Known rows:
silis: [  4  -4 -17  -5  -1   6  -6  -2 -29   5  -4  14 -16   9  24 -11  13 -10
  14   1  -1  -7   4   2  22   8 -14]
lenak: [ -4 -11 -14   1  13  -5   6 -12   7 -11   4  -5   3   1   2  -9  11  -6
   1   4  11  -4   9 -14  -8  12   1]
duti: [  4 -13 -16  13 -10 -12  16  -6 -19   1   4  -3 -19  18 -12  -5  26  10
  15 -17  13  15   1 -16 -12  -5  -3]
pesir: [ -3  -8  -6   8 -19   2  -9   1  -3  18   5   7  12  -9  13  12 -22  11
   4 -12  -4   9   4  -1   8 -14   5]
bagotrus: [ -9  20  37  -7   3  17  20  12  35 -20  -2  -2   5   6 -14   5  -4 -13
 -17  -4 -14 -17 -12   9   3   8   4]
ruso: [-11  -4  28   6 -26  17  21  12  27  13   8   4  20  11 -13  24 -10   6
 -29 -17 -18 -12  -8  17  -2 -15   1]
luklo: [ -8 -11  -4   6 -24  10  20 -15   2  12   3   6   2   4  -9  14 -28   8
  -6 -13 -10   1  15   3  -4 -16   6]
kliner: [ 13  15  -6  -8  14  -3 -24   5 -13 -23  -2  11 -13  -8  -4 -14 -30   1
  12   7  -2  -7  20  10  19  -7 -13]
klasku: [ -2 -12 -13  15  13 -14 -18   0 -17  11  10  -9  -6  10   0 -10  25   4
   8 -14  14  16  -2  -6 -10  12  -5]
klomestu: [ -3   8  -7  -7  11 -16  -1   4  -7  -2   4  -9  -4  -6  17 -10  20  -1
  -9  -1   7  -7   5  10  -5  12  -9]
flona: [ 10 -16  45  -2  10 -21  19 -12 -19  15 -16 -27  -2  16   0  23  22  14
  15 -10   5  28 -16 -26   3 -19 -20]
pazu: [ -5  22  27 -13 -27   9  19  11  30   3 -11  12  17 -24   6  22 -23  11
  -3  -3  -6 -16 -14   5  -5 -14   9]
stopo: [  1 -18 -20   8   1 -11  13  -8  -8  -4   3  -3 -14  14  -7  -8  24   6
  12 -12  14  12   1 -17 -14   6   0]
gaton: [ -1  22   7  -8  18   3 -25  -1   4  -9  -3   8   3  -4   9 -11 -31  -2
  16  14  -2 -12  21   9  28   1 -20]
pleplum: [ -5  -3  12   2 -17 -10  21  13  22  -1   3  -7  -3  13 -15   3  23   9
   0 -18  11  -2 -16  -1 -13  15  -4]
flegresar: [  2  -2  -1  -2 -21   2 -11  -3  15  16  -4  12   6 -16  -7   8 -15  13
  -9  -1 -18   8 -12  -8 -10 -14   7]
bove: [ 10  -1   7   0 -22   1  -2  -1   1  16 -10   9   6  -9   2  13 -12  10
  16   0  -7  11 -13  -9  -5 -17   6]

Facts:
bagotrus | Ξ klaskes | Σ posuk | Π 466
banir | β stopo, klolo
beful | β telon | Ξ tridak | Σ brobur | Π 911
begon | β festa, klegrara | Ξ seram | Π 466
benus | Ξ forine | Π 420
bivel | ε silis | β kliner, trokas, plabe | Ξ nostur | Π 420
bove | β pifu, skapal, flobestal, fome | Ξ luder | Π 738
bozum | Ξ ninak | Π 738
brate | ε brobur, zedi, tridak | Ξ dronu | Σ tovibu | Π 420
brelel | ε butroklo, telon, debrum, bagotrus, stedamu, tustun, ruso
brobur | β kogrigar
brosodra | Ξ banir | Π 273
bufon | Ξ flegis | Σ grekloda | Π 911
burepi | β klaskes, pegrotum, tovibu | Ξ rudrus | Σ klaskes | Π 160
bustil | ε dostek, tripozok | Ξ ninak | Σ seram | Π 420
butroklo | Ξ butro | Π 911
debrum | Ξ draple | Π 911
deskin | Ξ fotogem | Π 160
destu | Ξ flegis | Π 420
dibri | ε trelude, voplem | Ξ festa | Σ drifle | Π 911
digrebris | Ξ truklun | Σ migotrar | Π 466
dolim | β pleplum | Ξ brobur | Σ dibri | Π 273
dostek | β tustor, dotramek | Ξ rudrus | Π 160
dotramek | ε getipem | Ξ todor | Π 420
draple | β goril, vuvin
drega | β galor | Ξ grekloda | Σ turu | Π 911
drifle | Ξ truklun | Π 738
drinuti | Ξ banir | Π 420
drofuzak | Ξ brobur | Σ losku | Π 466
dronu | ε klaluske, skesikul, rudrus | β gratristar
dropam | ε butroklo, fedrik, durun | Ξ feni | Π 738
drufli | Ξ stutrel | Π 273
druker | β flegis, navim, rustes | Ξ febra | Σ duti | Π 738
durun | Ξ rustes | Π 911
duvuk | ε festo | β gidar | Ξ seram | Π 466
fafa | ε festa, brobur, sestula, bove, lipa | Ξ plugar | Π 420
fastes | Ξ dronu | Π 466
febra | β zulitre, nostur
februmin | ε fotogem, suve, feni | Ξ kledra | Σ bufon | Π 420
feni | β pifu, telon, plavom, gaton
festo | β fotogem, durun, flobestal
flaplak | Ξ rifar | Π 738
flegis | ε drufli, fotogem, trelude, losku
flegresar | β lenak, ruskor | Ξ brobur | Π 273
flekler | Ξ draple | Π 273
flestur | β fafa, telon, klaskes | Ξ koga | Π 911
flobestal | Ξ lenak | Π 466
flobre | Ξ butro | Π 273
flodra | β piri, tovibu, bufon | Ξ lenak | Π 160
flona | β telon | Ξ duti | Π 738
fluto | Ξ seram | Π 466
fome | Ξ dronu | Π 160
fopludri | ε zitum | Ξ todor | Σ flona | Π 738
fotrili | β bufon | Ξ tovibu | Σ tovibu | Π 466
futrogin | Ξ drupam | Π 160
galor | Ξ kledra | Π 273
gaton | Ξ drupam | Σ tovibu | Π 420
gesito | β kliner, grekloda, vuvin, klomestu | Ξ kloskor | Π 911
getipem | Ξ todor | Π 738
gidar | Ξ duti | Π 420
gisuk | ε zitum
gotil | Ξ ramule | Σ flegis | Π 273
graflam | ε telon, feni | Ξ klumo | Σ drifle | Π 160
graples | ε kloge, begon | β silis | Ξ plugar | Σ zedrak | Π 911
gratristar | Ξ stutrel | Σ gisuk | Π 273
grifli | Ξ leplam | Σ klaflus | Π 911
griplafla | ε nozugur, fome, klisol
gromir | Ξ ninak | Π 420
grutela | ε zetram | Ξ klaskes | Σ skesikul | Π 420
gutor | Ξ dronu | Σ ramule | Π 420
kitram | Ξ todor | Π 273
kivir | ε klumo, trukloskis, luklo | β klasku | Ξ gisuk | Π 273
klaflus | ε ninak, feni, flobre | Ξ ramule | Σ zedrak | Π 273
klaluske | Ξ tovibu | Σ seben | Π 466
klasku | ε stedamu | Ξ brelel | Π 911
klegrara | Ξ losku | Π 911
kleklidri | ε pegrotum, fastes | β kledra, todor, benus | Ξ rudrus | Π 738
kleledu | ε dostek, drifle, kitram | β gratristar, skestul, durun, voplem, grutela | Ξ stopo | Π 273
klidruflir | β getipem | Ξ fotogem | Π 466
klikur | ε gutor, voplem | β goril, reru, tustor, flobestal | Ξ rifar | Π 738
kliner | Ξ drupam | Σ pleplum | Π 420
klisol | β silis, skapal, drupam, voplem | Ξ zedrak | Σ dotramek | Π 738
kloge | Ξ turu | Π 420
klolo | Ξ febra | Π 738
klomestu | ε sestula, fuvis | Ξ rudrus | Π 160
kloskor | ε luder, plabe, lazur
klufloni | ε stedamu, fotrili | Ξ stutrel | Π 738
kofor | β deskin, flaplak, leplam, dropam, lenak | Ξ ramule | Π 273
koga | ε zedrak, draple, lipa
kogrigar | ε klaskes, stuple | Ξ draske | Σ gisuk | Π 911
kostugruk | β stutrel, leplam, rustes, losku, bustil | Ξ lenak | Σ gisuk | Π 420
latrem | ε gratristar, durun, stuple, nostur | Ξ banir | Π 273
lazur | Ξ stutrel | Π 273
lenak | ε zedrak, rudrus
leplam | ε sestula, galor, ruso
lipa | Ξ lenak | Π 466
luklo | β destu, bagotrus, seben
migotrar | Ξ plabe | Π 160
mufek | ε nozugur, seram | Ξ sestula | Π 738
muste | β galor, skestu | Ξ duti | Σ todor | Π 738
muva | Ξ brelel | Σ kivir | Π 911
nalin | ε grekloda, sestula, lipa | β skestul, fastes | Ξ feni | Π 911
navim | ε luder, luklo, flestur | Ξ fuvis | Σ seram | Π 738
neskipli | β nunur, zitum | Ξ fedrik | Σ fedrik | Π 273
ninak | β fluto, lazur, bozum, kitram, durun
noklogra | ε muva | β flekler, plugar, skupes, bustil | Ξ luder | Σ trukloskis | Π 738
nozugur | Ξ brobur | Σ pazos | Π 273
nunur | Ξ drupam | Π 420
pazos | ε benus, durun, plefles | Ξ draske | Σ todor | Π 911
pazu | β truklun | Ξ truklun | Σ banir | Π 466
pegrotum | Ξ sestula | Π 273
pesir | β februmin, tovibu, skirer | Ξ kloskor | Π 911
pifu | Ξ febra | Π 160
piri | ε trokas | Ξ sestula | Π 273
plavom | ε digrebris, stedamu | Ξ plugar | Π 160
plefles | Ξ klaskes | Σ brobur | Π 738
pleplum | Ξ tovibu | Π 466
pliben | ε triplem, drufli, flona, begon, flodra
plugar | ε pazu
posuk | Ξ plugar | Σ klasku | Π 420
pumori | ε gratristar, dolim, trukloskis | β nostur | Ξ stutrel | Σ flona | Π 420
reru | ε goril, trukloskis, skestul, drofuzak, fastes | Ξ trize | Π 420
robesu | ε drifle, suve | β piri, deskin | Ξ kloskor | Π 911
runun | ε truklun, skestul, rudrus, bozum, klolo | β fopludri, tripozok | Ξ truklun | Π 466
ruskor | ε brobur, debrum | Ξ febra | Π 911
ruso | β drifle, kitram | Ξ stopo | Π 466
seben | ε drupam, flegresar | Ξ zedrak | Π 738
segrum | ε flodra, flegresar, fome | β flekler, goril, truklun, stopo | Ξ losku | Π 911
sestula | β stutrel, kitram, tripozok
silis | Ξ todor | Π 420
skapal | ε butroklo, rudrus, losku | Ξ festa | Π 738
skenik | β luder, plabe, losku, dotramek | Ξ draple | Π 911
skesikul | Ξ stopo | Π 911
skestu | ε gutor, nozugur | Ξ luklo | Π 466
skestul | Ξ zedrak | Π 420
skigon | Ξ seram | Σ febra | Π 466
skiklas | Ξ vestu | Σ duti | Π 911
skirer | ε triplem, kloge, trize | Ξ brelel | Π 160
skufan | β gidar, latrem, gaton, debrum, skigon | Ξ brobur | Π 273
skupes | Ξ fuvis | Π 911
staplo | ε kliner, tustor, pazu, fotrili | Ξ sestula | Σ bufon | Π 466
stedamu | β drifle, getipem, stuple | Ξ sestula | Σ kivir | Π 273
stuple | Ξ kledra | Π 273
stutrel | ε kledra, destu, skiklas, bove, bufon
suve | β butroklo, rifar, drofuzak | Ξ nostur | Σ drifle | Π 466
taskoda | β gromir, seben | Ξ drupam | Σ stopo | Π 738
telon | Ξ draske | Π 911
todor | ε trokas, duti, fome
tovibu | ε skesikul, gutor, skenik
trelude | Ξ luklo | Σ truklun | Π 160
triplem | β duti, pleplum | Ξ festo | Σ flegis | Π 738
tripozok | Ξ pliben | Σ tovibu | Π 420
trize | β pifu, klufloni, kloge
trokas | Ξ losku | Π 273
trukloskis | β vuvin, leplam | Ξ fedrik | Σ seram | Π 160
trutragel | β klufloni, fopludri, drinuti, kloskor, trelude | Ξ klumo | Σ zedrak | Π 160
turu | ε klaluske, trize | β duti
tustor | Ξ ninak | Σ drifle | Π 160
tustun | β ramule, dibri | Ξ griplafla | Σ kloskor | Π 466
vela | Ξ kledra | Π 273
vestu | β destu, zulitre, kitram, bagotrus, skirer
voplem | Ξ draske | Π 466
vuvin | ε ninak | Ξ stopo | Σ duvuk | Π 466
zedi | β seram | Ξ fuvis | Π 466
zedrak | β pifu, todor, flaplak
zetram | β drinuti, tripozok | Ξ plabe | Σ seben | Π 160
zitum | Ξ luklo | Π 160
zulitre | ε skesikul, voplem | Ξ ninak | Π 420

Rows:
No name comes twice in this set of rows, the named rows included.
[ -7  13   4   1  12  17 -12   1  19  -5   9 -11  23   2 -11  -4 -10 -18
 -14  13  -4  -8  -6  10  23   9   6] => fopludri
[ -7 -10 -22   2 -18  -7  15 -17  15  14   4   0  16 -10  20   9 -20   8
  -1  -2   5   8  13 -13  -7 -10   5] => dronu
[ -8  -8   2  10   7  18   5  14 -19  14   9   1   6  18 -17  -4   6 -14
 -23 -12 -16  -4  -8  13  13 -10  -2] => kitram
[ -2  -9 -18  -7 -24  -8  -7 -17 -29  14   2  16  13 -19  36  -8 -10   5
  17   3  -1   8  11  -9  19   3  -6] => bivel
[ 11   1 -14  -1  -4   0   6  -6   3 -27  -9   7 -15  -3   1  -9   3   7
  17   8  12  -7   2 -15 -12  -2   5] => goril
[  2   5  15  -6  12 -15   4   7  -6   6  -6 -11 -13   3  17  -4  16   4
  -3   1   9  -3  -4   6  -5   6 -12] => pifu
[ -4  20  14 -12  -6  -7  13   0   3  18  -6   0  16 -20  23  10 -29   6
 -11   8 -10  -9   5  12  14 -16   3] => burepi
[ -8  19  -5  -2   0  12 -17 -12  19  15   0   9  21 -26  30   8 -30   6
  13   9  -3  -2   8  -3  21  -8   6] => graples
[ -7   2   0  -5  14 -13  -2   5  -9  10  10 -11   0   1   7 -12  17  -8
 -17  -7   0  -8  11  12  -6  15 -10] => skirer
[ -9   9  24  -5  -2  -3  12   5  31 -10   3 -14  17   5  -7   5  25  -4
 -15 -10   7 -13 -14   6 -10  17  -1] => skestu

Now the same objects, written a new way:
Known rows:
klaflus: [ -3   1  -9  -5   2   0   2  -2  -6  -1  -5   2   2   1   4   7   9 -13
   0  -5  -7  -5  -7 -11  -3  -7   9  -4]
feni: [  5  -9  11  -8   2  -9  -2  10   4  -3   7  -9  -9  -3   8  15  19  -6
  -4  -1   1   3  -1   6   1   5  -7 -10]
nalin: [-10  -1   8   4  17   6  -6  -1  -9 -13   0  -6  12  -3 -11  -4  14   0
   2   2   3  -3  13 -10   0   1  -6  -4]
tustor: [ -3   1   1   7   9   8   6   4   3  -2  -5  14  12 -13 -21  -8  -7  -4
  -4  -1   9   3 -16   6  -6 -14   1  -4]
flaplak: [ -3   1  -2  -1  14   7   4  -5   5  -1  -7   8   4  -8  -9 -10   1  -8
  -6  -3  -3  -1   9   3   4  -3  -4   5]
mufek: [  3  -1 -10 -10  10   2   8  -3   0  -3  -6   9   6  -3   5  12   9 -11
   3  -9  -6  -3  -3 -14  -4  -6  -4   0]
kliner: [ 10  -4  -1   6   9   8   7   5   8  -8  -8  16  16 -11  -7  15   3 -15
   6  -8  -3   2 -24   2   4 -10 -10   4]
luklo: [  3  -7  12  -6   8  -5  -6  12 -10   1  -3  -3  -4  -1   6  14  10 -10
   0  -4   2  -5  -2  -2   1   9  -2   4]
destu: [  6  -3  -5   4  11   6  10  -4   4  -4  -9  12   7  -3   5  15   6 -15
  -1  -8  -6   2  -2  -3   8   4  -8   7]
vestu: [ -3  -2  17  -5  15  -1  -7  12 -10   1  -2  -2  -3  -8  -9  -7   4  -2
  -2  -2   6  -5  11   5  -1   5  -4   6]
kitram: [ -1  -4  -8  -1   1  -1   4   1   0   5 -11   1  -3   3   8   0   2 -12
  -4  -8  -4  -1  -9 -10  -2   4   6   8]
goril: [  5   2   3  -6   5  -3   0   2  -4   4  -4   5  -7  -3   6  11   2 -12
  -4 -10  -9  -6  -7   0   6   1   2   6]
febra: [ -6  -3  13 -15  21  -4  -7   4  -9   3  -2  -8  -7  -4   4  -7   9  -7
  -7  -1  -3  -8  32   2   5  12  -7  12]
fotogem: [  4   2   3  -7   4  -3  -1   2  -3   3  -4   5  -7  -4   6  12   2 -12
  -5 -10  -9  -5  -6  -1   6  -1   2   4]
kleklidri: [ -7  -3   5  -1  17   5   1   5  -6  -9  -3   0   8  -8 -10  -5  12  -4
   2   3   6  -2  15  -8  -5  -1  -7  -2]
fome: [  1  -5  -8  -3   6   2   9   0   2   1  -7  11   5  -3   7   7   7 -16
  -6  -5  -6  -3  -6  -5   3   0   0   3]
bove: [-5 -8  9  0 18  5  0  6 -1 -5 -2 -1  8 -7 -8 -9 10 -5 -4  4  8  1 12  2
  0  5 -8  0]

Rows:
No name comes twice in this set of rows, the named rows included.
[  8 -15   5   6  -1   1   4  14  17 -10   4   2   2  -3  -6  17  19   0
  -1   0  14  14 -21  10  -5  -5 -10 -24] => beful
[  1  -4  16  -4  12  -5 -11   6 -14   0   2  -7   5   2   7  14   8  -9
   0  -4  -1  -6  -7  -5   0   9  -4   2] => sestula
[  4   1  -8   4  10   5  11  -6   0 -10  -6  11   8  -6   4  18  12 -13
   3  -9  -8   0   1 -12   4  -1  -5   3] => reru
[  1  -2   6 -18  13  -5  -3  -2 -23   1  -5   2 -11   9  17  22  13  -6
  -6  -3   0  -8  29  -9  -2  17   4  -8] => turu
[ -6 -14   3 -13  16  -2   4  -1  16  -4   7 -10  -2  -5   6 -10  24  -5
 -10   6  -1   7  32   8   3   8 -19  -8] => flona
[ -7   5  -8  -9  19   4   7 -16  -7  -1  -6   7   0  -1   0  -4   6  -6
  -9  -2  -7  -5  36  -7   2   4  -2  -1] => seben
[-11  -4   1 -15  18   0  -3   1 -11   0  -3 -10   1  -1   2 -13  16  -8
  -3   4  -2 -10  31 -10  -3   6  -2   1] => kivir
[  6   3  -5   9   1   7   6   1  -4  -9  -9  16   6  -2 -11  19   3  -5
   4  -8   4   2 -19  -8  -4 -11   6 -12] => kogrigar
[  2  -4  -3   2  -3   2   1  12   5   1  -7   5   4  -7  -6   2   3 -15
   2  -6  -3  -2 -33  -2  -2 -14   5   2] => gotil
[ -1   5  -5 -13   6 -10   3  -7  -6   2  -2  -5 -12  -1  16  11  11 -10
  -2 -12 -17  -6  15 -16   4   6   1   9] => todor
[ -5   2  -4   5  13   4   7  -5   5   0  -7   5   2  -7  -7 -13  -1  -3
  -4  -7   1   4   9  -3  -1   1  -3  10] => getipem
[ -4  -9   1 -11  18   5   4  14  -5  -6  -7  11   0 -14 -11  -5  13   0
   8  -3  12  -7  20 -13  -9  -3  -9  -1] => klikur
[ -6   3   4 -17  17  -6  -3  -1   4   4   1 -10  -7 -14   4 -17   9 -15
  -2  -7 -22 -11  22  -1  13  -1 -11  25] => stopo
[ -6   1  -4  -8  20   5   5 -11   1   2  -8   6   2  -4   1 -10   4 -10
 -10  -2  -8  -3  27  -1   7   5  -6   8] => drifle

